Below is a small trained network, with its code and all its weights. Each question gives an input and a class and asks what happens when units are switched off, that is, made to give their printed mean instead of their output.

import numpy as np


def w(rows, s, z=0):
    codes = np.array(rows[::2]) - 128.0
    scale = np.full(codes.shape[1], s)
    scale[-1] = z or s
    return codes * scale


def norm(h):
    return h / np.sqrt((h * h).mean(-1, keepdims=True) + 1e-5)


def f(y):
    return y / 2 * (1 + np.tanh(0.7978845608 * (y + 0.044715 * y**3)))


def log_softmax(a):
    a = a - a.max(-1, keepdims=True)
    return a - np.log(np.exp(a).sum(-1, keepdims=True))


def net(x, mask):
    res = np.array(x, float).reshape(1, 7) / 4 @ E
    u = 0
    for l in range(3):
        y = f(norm(res) @ A[l][:, :-1].T + A[l][:, -1])
        res = res + np.where(mask[u : u + 13], y, B[l][:, -1]) @ B[l][:, :-1]
        u += 13
    return log_softmax(norm(res)[-1] @ U[:, :-1].T + U[:, -1])


A, B = {}, {}
E = w([
[128,125,127,126,127],'x0',
[126,127,128,129,127],'x1',
[127,127,127,129,126],'x2',
[128,129,128,129,128],'x3',
[139,229,105,8,66],'x4',
[44,255,87,167,230],'x5',
[2,76,204,119,176],'x6',
],0.00065)
A[0] = w([
[145,135,38,224,230,170],'0.n0',
[92,68,100,141,109,132],'0.n1',
[108,118,148,53,82,83],'0.n2',
[202,55,124,122,29,5],'0.n3',
[209,3,190,186,83,44],'0.n4',
[121,150,209,3,86,125],'0.n5',
[133,131,143,124,132,122],'0.n6',
[73,56,228,18,83,84],'0.n7',
[148,116,133,134,91,12],'0.n8',
[89,207,111,80,134,41],'0.n9',
[28,161,189,132,173,141],'0.n10',
[115,92,158,165,110,118],'0.n11',
[134,100,159,95,161,192],'0.n12',
],0.0029,0.0013)
B[0] = w([
[200,78,141,225,8,244],'0.n0',
[183,152,160,123,139,144],'0.n1',
[76,101,156,60,83,133],'0.n2',
[174,64,140,48,234,185],'0.n3',
[200,216,120,30,219,253],'0.n4',
[72,41,112,117,39,199],'0.n5',
[115,123,124,131,133,125],'0.n6',
[74,141,218,141,13,200],'0.n7',
[105,139,150,77,137,79],'0.n8',
[136,185,62,85,165,134],'0.n9',
[97,4,117,107,171,208],'0.n10',
[176,134,127,128,153,140],'0.n11',
[115,83,122,173,101,174],'0.n12',
],0.0022,0.0011)
A[1] = w([
[211,83,113,152,150,76],'1.n0',
[217,146,98,174,167,138],'1.n1',
[55,85,97,63,167,46],'1.n2',
[98,172,31,125,116,44],'1.n3',
[58,172,132,89,136,119],'1.n4',
[123,119,124,14,133,161],'1.n5',
[191,108,120,37,82,69],'1.n6',
[169,101,153,180,123,95],'1.n7',
[152,82,253,158,231,98],'1.n8',
[209,94,129,76,52,3],'1.n9',
[122,84,53,153,92,105],'1.n10',
[129,40,208,132,147,135],'1.n11',
[63,167,151,118,92,134],'1.n12',
],0.0035,0.0012)
B[1] = w([
[38,123,142,104,190,193],'1.n0',
[136,45,169,55,143,243],'1.n1',
[194,109,126,162,232,128],'1.n2',
[138,155,118,69,80,131],'1.n3',
[191,35,151,113,187,134],'1.n4',
[143,93,66,188,117,246],'1.n5',
[15,111,104,250,108,228],'1.n6',
[129,113,105,90,196,160],'1.n7',
[67,237,181,27,57,255],'1.n8',
[4,79,91,218,129,182],'1.n9',
[130,240,148,146,148,155],'1.n10',
[152,243,87,89,121,245],'1.n11',
[166,73,145,70,161,148],'1.n12',
],0.0025,0.00095)
A[2] = w([
[59,184,189,146,171,2],'2.n0',
[125,85,124,56,56,161],'2.n1',
[147,73,163,111,144,121],'2.n2',
[84,156,145,47,52,17],'2.n3',
[142,24,142,32,254,76],'2.n4',
[201,131,182,225,105,114],'2.n5',
[26,228,205,152,153,2],'2.n6',
[91,88,69,38,136,99],'2.n7',
[103,111,213,104,167,65],'2.n8',
[54,149,102,77,94,116],'2.n9',
[139,127,165,46,176,90],'2.n10',
[191,149,100,63,98,61],'2.n11',
[79,71,198,183,180,122],'2.n12',
],0.0042,0.0024)
B[2] = w([
[44,140,101,171,145,108],'2.n0',
[107,154,121,113,208,228],'2.n1',
[106,180,76,127,121,146],'2.n2',
[133,152,218,67,177,140],'2.n3',
[211,24,234,71,227,252],'2.n4',
[188,179,106,204,253,147],'2.n5',
[33,186,97,140,233,153],'2.n6',
[179,198,146,198,129,182],'2.n7',
[154,146,15,198,77,143],'2.n8',
[192,88,128,175,158,173],'2.n9',
[156,80,132,172,99,173],'2.n10',
[147,195,64,79,46,119],'2.n11',
[175,187,50,105,38,177],'2.n12',
],0.0033,0.0016)
U = w([
[222,26,215,44,220,254],'0',
[35,196,222,39,209,129],'1',
[215,214,52,254,233,53],'2',
[23,218,51,197,218,106],'3',
[60,46,30,193,19,103],'4',
[33,34,220,31,31,46],'5',
[206,218,34,59,41,102],'6',
],0.006,0.0026)

Each question gives the input, the list of numbers given to net, and the class t.
The units are the neurons (one row each of A and B). Each row of codes is followed by its name. A weight is (code - 128) times the scale printed after its matrix; where a second scale follows, it is the last column's (A, B and U).
mask holds one flag per neuron, layer by layer. A switched-off neuron (its flag False) gives its mean, the last column of its row in B, instead of its output. The means were averaged over made-up inputs and are rounded, as every weight is.
A unit's drop is (log p(t) with every unit on - log p(t) with that unit switched off) / (log p(t) with every unit on - log p(t) with every unit switched off).
The circuit of an input: a set's keep is (log p(t) with only the set's units on - log p(t) with every unit switched off) / (log p(t) with every unit on - log p(t) with every unit switched off). Starting from the 12 units with the biggest drops (on a tie, the unit counted first), units are removed one at a time, each time the one whose removal leaves the highest keep (on an exact tie, the one counted first), for as long as the keep stays at least 0.8.
circuit, biggest first: the units of the circuit, biggest drop first
most important unit: the unit with the biggest drop
top k neurons: the k neurons with the biggest drops, biggest first
k most important neurons of layer l: the k neurons of layer l with the biggest drops, biggest first
input [0,5,-2,-5,-1,-2,8], class 1: most important unit -> 1.n11
input [5,7,3,6,3,-7,-8], class 4: circuit, biggest first -> (1.n6; 1.n9)
input [-6,4,5,0,2,3,-3], class 6: top 3 neurons -> (2.n4; 1.n8; 2.n11)
input [-5,-6,-3,-1,-8,1,4], class 3: circuit, biggest first -> (1.n8; 2.n6; 2.n8)
input [0,-3,-7,-5,5,-8,-1], class 4: circuit, biggest first -> (1.n9; 2.n4)
input [-5,1,3,-6,7,1,5], class 0: top 2 neurons -> (0.n0; 1.n12)
input [-4,6,-8,2,1,4,1], class 0: circuit, biggest first -> (1.n6; 1.n11)
input [-5,-3,2,-3,1,5,2], class 0: 3 most important neurons of layer 0 -> (0.n9; 0.n7; 0.n10)
input [-2,8,-1,8,7,8,0], class 6: top 4 neurons -> (0.n3; 1.n3; 2.n11; 1.n0)
input [3,-4,8,-1,0,-4,7], class 1: 3 most important neurons of layer 2 -> (2.n3; 2.n1; 2.n4)
input [7,8,-7,-5,2,-8,-5], class 4: top 3 neurons -> (1.n6; 1.n9; 2.n4)
input [-3,-6,8,6,-2,-6,4], class 1: top 2 neurons -> (1.n8; 2.n3)
input [5,-3,-7,7,-3,3,3], class 3: top 2 neurons -> (0.n4; 2.n6)
input [3,-7,-8,-3,4,-1,8], class 5: most important neuron of layer 0 -> (0.n7)
input [-1,-5,-3,-7,0,-6,2], class 1: top 2 neurons -> (0.n7; 1.n11)
input [1,7,5,3,6,-2,-1], class 4: top 2 neurons -> (2.n4; 1.n8)
input [-2,7,-5,5,-3,-7,5], class 1: top 2 neurons -> (1.n8; 2.n3)
input [8,-5,6,5,8,-6,0], class 4: top 2 neurons -> (1.n6; 2.n4)
input [-7,0,6,-5,3,0,2], class 5: top 4 neurons -> (0.n5; 0.n7; 0.n4; 2.n4)
input [-6,-5,1,3,-5,-5,1], class 1: most important unit -> 1.n8
input [-7,5,3,5,4,6,0], class 6: 2 most important neurons of layer 0 -> (0.n3; 0.n4)
input [5,-1,-4,-1,-2,-8,2], class 1: 3 most important neurons of layer 2 -> (2.n3; 2.n4; 2.n5)
input [8,-5,2,-7,-1,-8,6], class 1: top 2 neurons -> (1.n11; 0.n7)
input [-2,0,6,-7,7,1,4], class 0: 3 most important neurons of layer 0 -> (0.n0; 0.n9; 0.n10)
